Here is a tiny trained network, its code and every weight. The questions are about switching its units off for an input and a target symbol, where a switched-off unit gives its printed mean instead of its output.

import numpy as np


def w(rows, s, z=0):
    codes = np.array(rows[::2]) - 128.0
    scale = np.full(codes.shape[1], s)
    scale[-1] = z or s
    return codes * scale


def f(y):
    return np.maximum(y, 0)


def softmax(a):
    e = np.exp(a - a.max(-1, keepdims=True))
    return e / e.sum(-1, keepdims=True)


def log_softmax(a):
    a = a - a.max(-1, keepdims=True)
    return a - np.log(np.exp(a).sum(-1, keepdims=True))


def net(x, mask):
    ids = ['αβγεζηθλμξπστφψ'.index(c) for c in x.split()]
    T = len(ids)
    res = E[ids] + P[:T]
    r = res
    for j in range(2):
        rows = slice(3 * j, 3 * j + 3)
        q, k, v = (r @ M[0][rows].T for M in (Q, K, V))
        z = softmax(np.where(np.tri(T) > 0, q @ k.T / 3**0.5, -1e9)) @ v
        o = O[0][rows]
        res = res + np.where(mask[j], z, o[:, -1]) @ o[:, :-1]
    y = f(res @ A[0][:, :-1].T + A[0][:, -1])
    res = res + np.where(mask[2:26], y, B[0][:, -1]) @ B[0][:, :-1]
    return log_softmax(res[-1] @ U[:, :-1].T + U[:, -1])


Q, K, V, O, A, B = {}, {}, {}, {}, {}, {}
E = w([
[92,104,138,108,187,73,87,166,155,191,125,22],'α',
[149,162,156,103,94,115,162,200,157,68,153,193],'β',
[126,228,120,96,68,105,55,161,107,133,142,62],'γ',
[160,162,136,67,134,87,52,180,147,167,84,81],'ε',
[184,114,134,50,138,150,176,49,97,100,136,165],'ζ',
[89,157,177,107,145,103,57,132,66,168,142,110],'η',
[106,153,69,114,205,115,137,92,211,106,191,131],'θ',
[44,131,188,78,74,144,82,134,161,139,222,78],'λ',
[114,198,179,41,170,187,169,153,154,102,136,132],'μ',
[185,82,129,209,142,250,144,250,138,125,181,108],'ξ',
[54,190,174,95,65,148,105,81,94,135,168,97],'π',
[98,193,142,67,44,151,126,128,187,148,151,41],'σ',
[81,189,87,86,157,114,121,127,87,172,106,31],'τ',
[116,165,136,147,152,106,222,94,119,84,122,97],'φ',
[111,111,81,53,179,135,108,155,105,52,144,148],'ψ',
],0.021)
P = w([
[16,116,73,109,69,106,136,148,111,254,138,102],'0',
[38,129,81,117,83,99,125,142,93,220,143,105],'1',
[56,146,92,123,100,93,124,157,93,198,159,110],'2',
[73,134,96,122,122,89,130,154,90,175,166,102],'3',
[92,157,95,136,136,91,127,144,90,152,185,96],'4',
[111,146,100,132,155,94,137,148,95,134,185,90],'5',
[122,160,111,128,169,94,135,147,93,110,195,83],'6',
[140,171,98,137,183,92,142,138,99,93,220,85],'7',
[153,173,113,127,203,98,141,151,97,67,215,72],'8',
[164,182,120,134,225,97,145,140,93,50,229,74],'9',
[165,185,110,138,242,100,145,139,106,24,241,57],'10',
],0.0077)
Q[0] = w([
[108,143,137,20,104,100,104,84,116,181,139,132],'head 1',
[168,48,101,144,136,144,119,58,147,102,78,167],'head 1',
[201,41,161,193,107,164,175,75,179,136,38,249],'head 1',
[116,166,153,62,105,118,111,150,90,158,162,77],'head 2',
[61,189,146,147,101,91,119,104,135,221,130,49],'head 2',
[129,243,174,80,168,93,141,126,113,142,187,50],'head 2',
],0.016)
K[0] = w([
[202,151,173,94,191,120,114,86,127,60,181,149],'head 1',
[48,126,121,63,92,35,47,83,99,217,96,111],'head 1',
[66,146,156,76,49,50,79,100,135,211,81,128],'head 1',
[189,156,163,67,156,98,147,123,123,17,186,175],'head 2',
[118,168,137,71,189,56,183,82,169,17,116,141],'head 2',
[172,145,158,128,235,109,201,121,153,8,167,148],'head 2',
],0.012)
V[0] = w([
[144,112,153,97,142,121,84,94,80,145,173,2],'head 1',
[134,175,191,100,46,142,206,118,65,110,66,88],'head 1',
[53,118,81,54,209,96,131,162,106,52,118,158],'head 1',
[180,115,184,33,124,145,66,156,125,128,122,143],'head 2',
[85,192,172,103,167,128,137,99,206,154,82,126],'head 2',
[100,139,183,199,157,126,85,178,155,92,105,100],'head 2',
],0.0078)
O[0] = w([
[154,82,119,155,54,215,100,71,159,210,70,176,143],'head 1',
[117,139,173,153,125,194,107,138,100,33,106,71,113],'head 1',
[2,115,76,158,108,163,193,184,90,190,97,123,253],'head 1',
[76,161,108,130,151,113,69,147,207,140,85,216,180],'head 2',
[202,219,192,169,174,160,199,119,155,175,129,139,175],'head 2',
[119,150,186,73,67,110,125,162,98,183,92,108,94],'head 2',
],0.0083,0.0061)
A[0] = w([
[145,156,98,212,180,61,127,133,84,133,74,110,92],'neuron 1',
[143,128,156,70,98,106,200,133,127,165,120,167,132],'neuron 2',
[164,156,121,180,90,153,76,62,97,142,23,145,43],'neuron 3',
[82,116,96,132,160,129,184,128,148,121,105,89,41],'neuron 4',
[187,171,91,91,86,96,107,68,142,91,111,115,57],'neuron 5',
[153,150,146,142,72,55,130,31,69,98,138,193,70],'neuron 6',
[186,93,138,156,31,120,150,161,164,45,145,193,71],'neuron 7',
[181,92,126,126,123,79,121,77,199,136,167,171,67],'neuron 8',
[182,151,140,136,79,107,121,130,186,69,209,120,76],'neuron 9',
[244,78,156,131,149,74,122,130,108,108,54,131,88],'neuron 10',
[158,16,195,171,162,91,104,72,181,153,90,98,8],'neuron 11',
[141,138,129,188,172,82,121,151,131,150,65,122,92],'neuron 12',
[106,154,120,91,140,143,96,162,105,73,86,101,89],'neuron 13',
[97,114,114,213,106,155,64,149,159,114,116,70,68],'neuron 14',
[157,119,191,128,77,193,160,97,179,74,98,173,84],'neuron 15',
[147,112,177,146,105,120,156,82,84,84,119,64,98],'neuron 16',
[87,120,156,131,179,121,123,118,67,107,145,150,122],'neuron 17',
[125,104,139,139,27,148,98,91,146,112,106,121,2],'neuron 18',
[127,94,164,69,158,124,82,73,125,109,145,102,53],'neuron 19',
[102,96,164,200,124,125,142,153,129,151,165,115,43],'neuron 20',
[217,148,99,168,141,22,91,119,98,125,98,143,71],'neuron 21',
[142,78,60,118,114,86,114,136,106,101,174,143,93],'neuron 22',
[83,121,108,126,82,126,135,132,106,118,145,83,76],'neuron 23',
[146,71,148,142,123,143,104,95,46,137,59,178,67],'neuron 24',
],0.011,0.0085)
B[0] = w([
[96,112,149,101,104,169,138,113,183,122,170,161,205],'neuron 1',
[139,124,84,132,139,138,86,78,157,118,144,132,218],'neuron 2',
[157,127,178,87,219,49,186,115,112,90,103,132,189],'neuron 3',
[156,144,166,142,61,100,63,130,75,130,119,148,220],'neuron 4',
[126,138,88,107,59,169,199,142,199,181,114,127,180],'neuron 5',
[148,198,149,183,157,214,132,143,127,1,127,123,161],'neuron 6',
[129,112,122,97,162,143,103,116,116,151,195,44,166],'neuron 7',
[97,85,151,91,140,165,162,199,74,115,88,119,174],'neuron 8',
[90,95,151,140,108,86,86,78,115,172,44,106,211],'neuron 9',
[55,121,83,77,128,159,104,167,109,59,99,195,145],'neuron 10',
[111,123,165,70,8,126,155,148,204,42,110,49,132],'neuron 11',
[120,181,102,120,121,160,150,118,124,81,152,129,166],'neuron 12',
[140,69,168,153,107,119,170,101,169,122,147,141,253],'neuron 13',
[155,107,121,137,151,155,158,77,95,94,85,185,206],'neuron 14',
[125,141,62,209,120,52,70,144,94,98,112,109,172],'neuron 15',
[132,86,113,131,170,133,59,163,170,196,132,162,160],'neuron 16',
[175,129,98,125,79,111,141,126,174,105,89,103,239],'neuron 17',
[158,145,121,144,51,111,154,159,99,134,226,174,163],'neuron 18',
[129,159,139,161,150,125,187,142,109,165,152,208,163],'neuron 19',
[175,175,97,99,117,141,140,139,136,130,99,126,164],'neuron 20',
[134,104,89,203,91,89,111,115,43,134,158,110,167],'neuron 21',
[164,205,179,117,123,146,126,107,113,154,108,116,186],'neuron 22',
[180,116,116,121,187,111,138,178,140,105,119,153,236],'neuron 23',
[37,71,163,145,76,125,95,127,189,165,153,107,160],'neuron 24',
],0.0095,0.0069)
U = w([
[129,176,117,57,114,160,77,110,59,116,125,75,132],'α',
[110,98,55,138,138,170,128,54,138,74,92,132,252],'β',
[100,147,71,93,99,135,128,207,74,140,60,170,99],'γ',
[195,161,140,62,81,135,191,129,100,125,99,170,87],'ε',
[86,255,173,127,125,225,157,171,135,132,100,107,126],'ζ',
[114,123,135,122,51,171,123,138,143,144,180,164,83],'η',
[204,94,130,147,138,189,122,205,126,164,111,91,191],'θ',
[123,131,114,134,155,125,233,122,44,145,59,58,113],'λ',
[140,194,140,164,157,97,90,138,38,110,161,149,92],'μ',
[91,136,137,105,111,52,155,181,134,74,155,64,191],'ξ',
[121,134,108,78,88,156,161,122,172,157,67,90,89],'π',
[164,199,98,63,175,94,71,123,159,125,65,146,99],'σ',
[66,120,195,121,133,109,115,110,101,173,107,141,127],'τ',
[137,174,106,184,67,103,114,130,120,145,75,74,66],'φ',
[117,165,47,102,155,111,188,94,113,180,190,93,129],'ψ',
],0.0056,0.0049)

Each question gives the input, a string of symbols that net reads in full, and the target symbol t.
The units are the heads (3 rows each of Q, K, V and O) and the neurons (one row each of A and B). Each row of codes is followed by its name. A weight is (code - 128) times the scale printed after its matrix; where a second scale follows, it is the last column's (O, A, B and U).
mask holds one flag per unit, heads first, then neurons. A switched-off unit (its flag False) gives its mean, the last column of its rows in O or B, instead of its output. The means were averaged over made-up inputs and are rounded, as every weight is.
A unit's drop is (log p(t) with every unit on - log p(t) with that unit switched off) / (log p(t) with every unit on - log p(t) with every unit switched off).
The circuit of an input: a set's keep is (log p(t) with only the set's units on - log p(t) with every unit switched off) / (log p(t) with every unit on - log p(t) with every unit switched off). Starting from the 12 units with the biggest drops (on a tie, the unit counted first), units are removed one at a time, each time the one whose removal leaves the highest keep (on an exact tie, the one counted first), for as long as the keep stays at least 0.8.
units of the circuit, in order: the units of the circuit, biggest drop first
unit that matters most: the unit with the biggest drop
top k neurons: the k neurons with the biggest drops, biggest first
which heads matter: for each layer, one digit per head in row order, 1 if its drop is at least 0.15 and else 0, layers parted by /
drop when u is switched off: that unit's drop, to one decimal
input α η β ψ ξ ψ γ ζ γ ψ β, target α: units of the circuit, in order : [head 1; neuron 7; head 2; neuron 22]
input ε τ η λ η ψ τ λ θ η, target ψ: units of the circuit, in order : [head 1; head 2; neuron 2]
input ε η η τ ε, target σ: units of the circuit, in order : [head 1; head 2; neuron 3]
input μ λ μ α, target ζ: which heads matter : 01
input ξ λ α ζ λ γ π η μ π, target ζ: unit that matters most : neuron 6
input ψ η λ η ψ ε σ φ η ξ η, target μ: units of the circuit, in order : [head 1; neuron 21]
input η η θ η π λ σ π ε ξ γ, target φ: top 3 neurons : [neuron 9; neuron 21; neuron 5]
input τ γ η μ φ γ τ μ σ, target ζ: which heads matter : 11
input γ ψ ε β η η ξ ε γ μ η, target μ: which heads matter : 10
input ψ σ μ π, target ζ: units of the circuit, in order : [head 2; head 1]
input η β η α, target ξ: which heads matter : 10
input η σ ζ η τ, target β: which heads matter : 11
input λ η λ γ η, target τ: which heads matter : 10
input ξ μ β μ η γ, target φ: units of the circuit, in order : [head 1; neuron 21; neuron 9]
input μ β ε α ζ η π, target β: which heads matter : 11
input β φ τ φ ε, target θ: units of the circuit, in order : [head 2; head 1; neuron 16]
input η ξ ζ η η λ γ θ η η ε, target γ: which heads matter : 10
input η ξ θ, target λ: which heads matter : 11
input τ μ γ λ β γ ε γ γ γ γ, target ξ: which heads matter : 10
input η ε γ β π, target ξ: which heads matter : 10
input λ μ η η γ, target ζ: which heads matter : 01
input λ β β γ φ η β α β ζ, target β: which heads matter : 10
input γ β η τ η ε τ, target ξ: which heads matter : 10
input ζ ξ μ β η γ τ σ γ ψ, target ε: top 3 neurons : [neuron 22; neuron 19; neuron 5]
input β γ τ μ π τ τ ζ η φ, target θ: unit that matters most : neuron 16
input ψ γ γ, target γ: top neuron : [neuron 23]
input λ τ γ τ τ, target λ: drop when neuron 10 is switched off : 0.0
